Here is a tiny trained network, its code and every weight. The questions are about switching its units off for an input and a target symbol, where a switched-off unit gives its printed mean instead of its output.

import numpy as np


def w(rows, s, z=0):
    codes = np.array(rows[::2]) - 128.0
    scale = np.full(codes.shape[1], s)
    scale[-1] = z or s
    return codes * scale


def norm(h):
    return h / np.sqrt((h * h).mean(-1, keepdims=True) + 1e-5)


def f(y):
    return y / 2 * (1 + np.tanh(0.7978845608 * (y + 0.044715 * y**3)))


def softmax(a):
    e = np.exp(a - a.max(-1, keepdims=True))
    return e / e.sum(-1, keepdims=True)


def log_softmax(a):
    a = a - a.max(-1, keepdims=True)
    return a - np.log(np.exp(a).sum(-1, keepdims=True))


def net(x, mask):
    ids = ['αγελστψ'.index(c) for c in x.split()]
    T = len(ids)
    res = E[ids] + P[:T]
    u = 0
    for l in range(3):
        q, k, v = (norm(res) @ M[l].T for M in (Q, K, V))
        z = softmax(np.where(np.tri(T) > 0, q @ k.T / 2**0.5, -1e9)) @ v
        res = res + np.where(mask[u], z, O[l][:, -1]) @ O[l][:, :-1]
        u += 1
        y = f(norm(res) @ A[l][:, :-1].T + A[l][:, -1])
        res = res + np.where(mask[u : u + 8], y, B[l][:, -1]) @ B[l][:, :-1]
        u += 8
    return log_softmax(norm(res)[-1] @ U[:, :-1].T + U[:, -1])


Q, K, V, O, A, B = {}, {}, {}, {}, {}, {}
E = w([
[91,168,143,115,123,116,183],'α',
[150,84,209,145,139,147,156],'γ',
[143,112,52,61,94,112,213],'ε',
[252,114,107,191,89,40,195],'λ',
[109,175,62,93,147,156,72],'σ',
[141,84,66,179,140,75,120],'τ',
[113,110,57,117,78,167,112],'ψ',
],0.015)
P = w([
[125,148,124,190,85,2,45],'0',
[114,143,121,121,116,51,93],'1',
[136,139,137,128,142,102,108],'2',
[139,137,147,121,159,140,114],'3',
[140,133,151,107,164,157,110],'4',
[124,117,133,103,175,157,114],'5',
],0.0091)
Q[0] = w([
[131,88,120,165,129,90,42],'0.h1',
[98,254,137,120,78,60,130],'0.h1',
],0.0044)
K[0] = w([
[229,152,168,206,2,136,25],'0.h1',
[33,107,67,236,141,4,82],'0.h1',
],0.0036)
V[0] = w([
[172,254,30,231,94,119,136],'0.h1',
[232,59,191,116,65,114,39],'0.h1',
],0.0051)
O[0] = w([
[1,134,127,141,98,114,250,254],'0.h1',
[98,124,90,99,212,148,153,141],'0.h1',
],0.008,0.0037)
A[0] = w([
[146,237,49,176,100,65,153,145],'0.n1',
[100,165,128,121,83,39,111,229],'0.n2',
[180,118,176,104,228,200,132,65],'0.n3',
[175,70,118,65,209,90,83,67],'0.n4',
[105,163,121,159,143,148,38,253],'0.n5',
[238,137,99,98,193,161,26,85],'0.n6',
[118,106,206,166,181,145,22,95],'0.n7',
[102,115,2,113,49,219,123,104],'0.n8',
],0.0077,0.0017)
B[0] = w([
[64,94,172,46,127,177,156,253],'0.n1',
[115,156,100,159,188,121,202,218],'0.n2',
[97,72,166,141,209,191,124,149],'0.n3',
[182,109,178,190,161,255,226,142],'0.n4',
[134,72,42,90,177,95,177,146],'0.n5',
[212,147,131,121,182,173,104,152],'0.n6',
[65,117,198,107,167,21,157,147],'0.n7',
[61,90,184,112,114,110,102,225],'0.n8',
],0.0083,0.0066)
Q[1] = w([
[81,1,129,115,200,133,199],'1.h1',
[144,111,185,188,172,195,60],'1.h1',
],0.0069)
K[1] = w([
[255,189,133,58,27,235,50],'1.h1',
[78,155,31,201,83,185,172],'1.h1',
],0.0063)
V[1] = w([
[118,163,223,131,212,162,151],'1.h1',
[88,158,118,112,254,142,116],'1.h1',
],0.0076)
O[1] = w([
[168,76,70,178,121,208,3,217],'1.h1',
[134,159,128,233,168,103,91,251],'1.h1',
],0.012,0.0027)
A[1] = w([
[118,170,65,107,111,198,152,129],'1.n1',
[152,202,190,147,108,98,198,2],'1.n2',
[138,155,63,85,68,99,93,227],'1.n3',
[116,249,174,65,114,130,157,133],'1.n4',
[122,109,115,92,115,108,181,63],'1.n5',
[136,147,96,110,128,205,138,132],'1.n6',
[196,139,140,196,165,109,158,190],'1.n7',
[157,165,137,122,213,205,110,81],'1.n8',
],0.011,0.0029)
B[1] = w([
[59,112,129,130,130,97,130,174],'1.n1',
[159,186,155,141,115,144,142,225],'1.n2',
[117,72,130,165,168,176,102,161],'1.n3',
[110,122,106,246,148,174,154,252],'1.n4',
[98,114,140,95,96,143,115,251],'1.n5',
[96,147,94,90,112,119,125,142],'1.n6',
[121,104,98,78,141,110,101,229],'1.n7',
[156,109,127,86,64,133,149,223],'1.n8',
],0.013,0.004)
Q[2] = w([
[51,116,103,124,79,107,147],'2.h1',
[125,2,149,120,113,143,76],'2.h1',
],0.0082)
K[2] = w([
[247,4,136,105,107,166,103],'2.h1',
[213,181,119,10,35,234,53],'2.h1',
],0.0044)
V[2] = w([
[103,142,78,113,88,157,155],'2.h1',
[103,155,246,101,111,106,97],'2.h1',
],0.014)
O[2] = w([
[214,112,118,202,90,188,59,254],'2.h1',
[100,103,93,162,169,4,128,34],'2.h1',
],0.013,0.0044)
A[2] = w([
[40,100,83,141,137,131,102,107],'2.n1',
[81,155,10,89,230,140,93,26],'2.n2',
[81,124,100,28,192,124,154,163],'2.n3',
[129,69,129,83,99,177,172,96],'2.n4',
[174,194,229,146,84,102,163,95],'2.n5',
[193,150,79,156,129,176,90,155],'2.n6',
[103,114,160,138,112,47,133,125],'2.n7',
[148,55,187,137,151,146,105,255],'2.n8',
],0.012,0.0046)
B[2] = w([
[187,163,109,85,157,143,92,242],'2.n1',
[42,54,52,104,172,41,177,172],'2.n2',
[174,123,170,124,98,108,163,166],'2.n3',
[124,125,145,117,99,112,175,219],'2.n4',
[248,223,71,110,124,118,91,178],'2.n5',
[106,134,156,158,180,64,130,206],'2.n6',
[128,87,182,151,100,129,82,144],'2.n7',
[104,184,79,136,101,119,114,255],'2.n8',
],0.015,0.007)
U = w([
[212,191,84,73,86,115,134,90],'α',
[71,87,110,146,33,161,193,23],'γ',
[144,108,175,116,189,196,119,153],'ε',
[136,74,96,169,68,146,7,85],'λ',
[79,212,130,220,176,158,102,79],'σ',
[105,122,54,116,205,88,125,198],'τ',
[114,92,187,124,120,70,153,253],'ψ',
],0.011,0.0039)

Each question gives the input, a string of symbols that net reads in full, and the target symbol t.
The units are the heads (2 rows each of Q, K, V and O) and the neurons (one row each of A and B). Each row of codes is followed by its name. A weight is (code - 128) times the scale printed after its matrix; where a second scale follows, it is the last column's (O, A, B and U).
mask holds one flag per unit, layer by layer, with each layer's heads first. A switched-off unit (its flag False) gives its mean, the last column of its rows in O or B, instead of its output. The means were averaged over made-up inputs and are rounded, as every weight is.
A unit's drop is (log p(t) with every unit on - log p(t) with that unit switched off) / (log p(t) with every unit on - log p(t) with every unit switched off).
The circuit of an input: a set's keep is (log p(t) with only the set's units on - log p(t) with every unit switched off) / (log p(t) with every unit on - log p(t) with every unit switched off). Starting from the 12 units with the biggest drops (on a tie, the unit counted first), units are removed one at a time, each time the one whose removal leaves the highest keep (on an exact tie, the one counted first), for as long as the keep stays at least 0.8.
units of the circuit, in order: the units of the circuit, biggest drop first
k most important neurons: the k neurons with the biggest drops, biggest first
top k neurons in layer l: the k neurons of layer l with the biggest drops, biggest first
input α α λ ψ λ τ, target α: 4 most important neurons : 0.n8; 2.n1; 0.n7; 0.n3
input ψ σ γ, target σ: units of the circuit, in order : 2.n8
input σ γ ε λ α τ, target λ: 2 most important neurons : 0.n1; 0.n8
input τ τ τ, target ψ: 3 most important neurons : 1.n4; 2.n8; 2.n5
input ψ ψ γ ε λ σ, target γ: 3 most important neurons : 1.n8; 2.n1; 2.n5
input γ ψ λ, target ψ: units of the circuit, in order : 2.h1; 2.n1
input ψ σ γ ε, target τ: top 2 neurons in layer 0 : 0.n8; 0.n4
input γ λ λ, target γ: units of the circuit, in order : 2.n1; 1.h1
input ε ψ λ α λ γ, target γ: top 3 neurons in layer 1 : 1.n8; 1.n4; 1.n2
input γ τ λ, target ε: units of the circuit, in order : 0.h1; 2.h1; 0.n1; 1.h1
input γ ψ σ λ α, target γ: units of the circuit, in order : 2.n1; 0.n8; 1.n8
input λ λ ψ τ α τ, target σ: top 4 neurons in layer 0 : 0.n2; 0.n7; 0.n3; 0.n6
input ψ τ ψ α ε γ, target α: units of the circuit, in order : 1.n4; 2.n8
input ε ψ λ γ, target γ: units of the circuit, in order : 2.n1
input α τ λ λ γ ε, target τ: 3 most important neurons : 1.n8; 2.n2; 1.n1
input γ σ ψ σ α ε, target λ: 3 most important neurons : 1.n8; 0.n2; 1.n3
input α ψ τ α γ α, target τ: 2 most important neurons : 1.n1; 1.n6
input γ λ γ τ, target ε: units of the circuit, in order : 0.h1; 0.n4
input ψ γ σ ε, target σ: units of the circuit, in order : 1.h1; 2.n6; 2.h1
input σ γ σ, target τ: 4 most important neurons : 2.n2; 0.n5; 2.n6; 1.n4
input τ ε σ, target τ: units of the circuit, in order : 2.n2
input ε ε ε γ α σ, target λ: 3 most important neurons : 1.n8; 0.n8; 0.n2
input τ λ λ τ, target α: 2 most important neurons : 1.n2; 2.n1
input λ ψ γ, target ψ: 2 most important neurons : 0.n7; 1.n8
input λ ε α α γ, target λ: 2 most important neurons : 2.n8; 0.n1
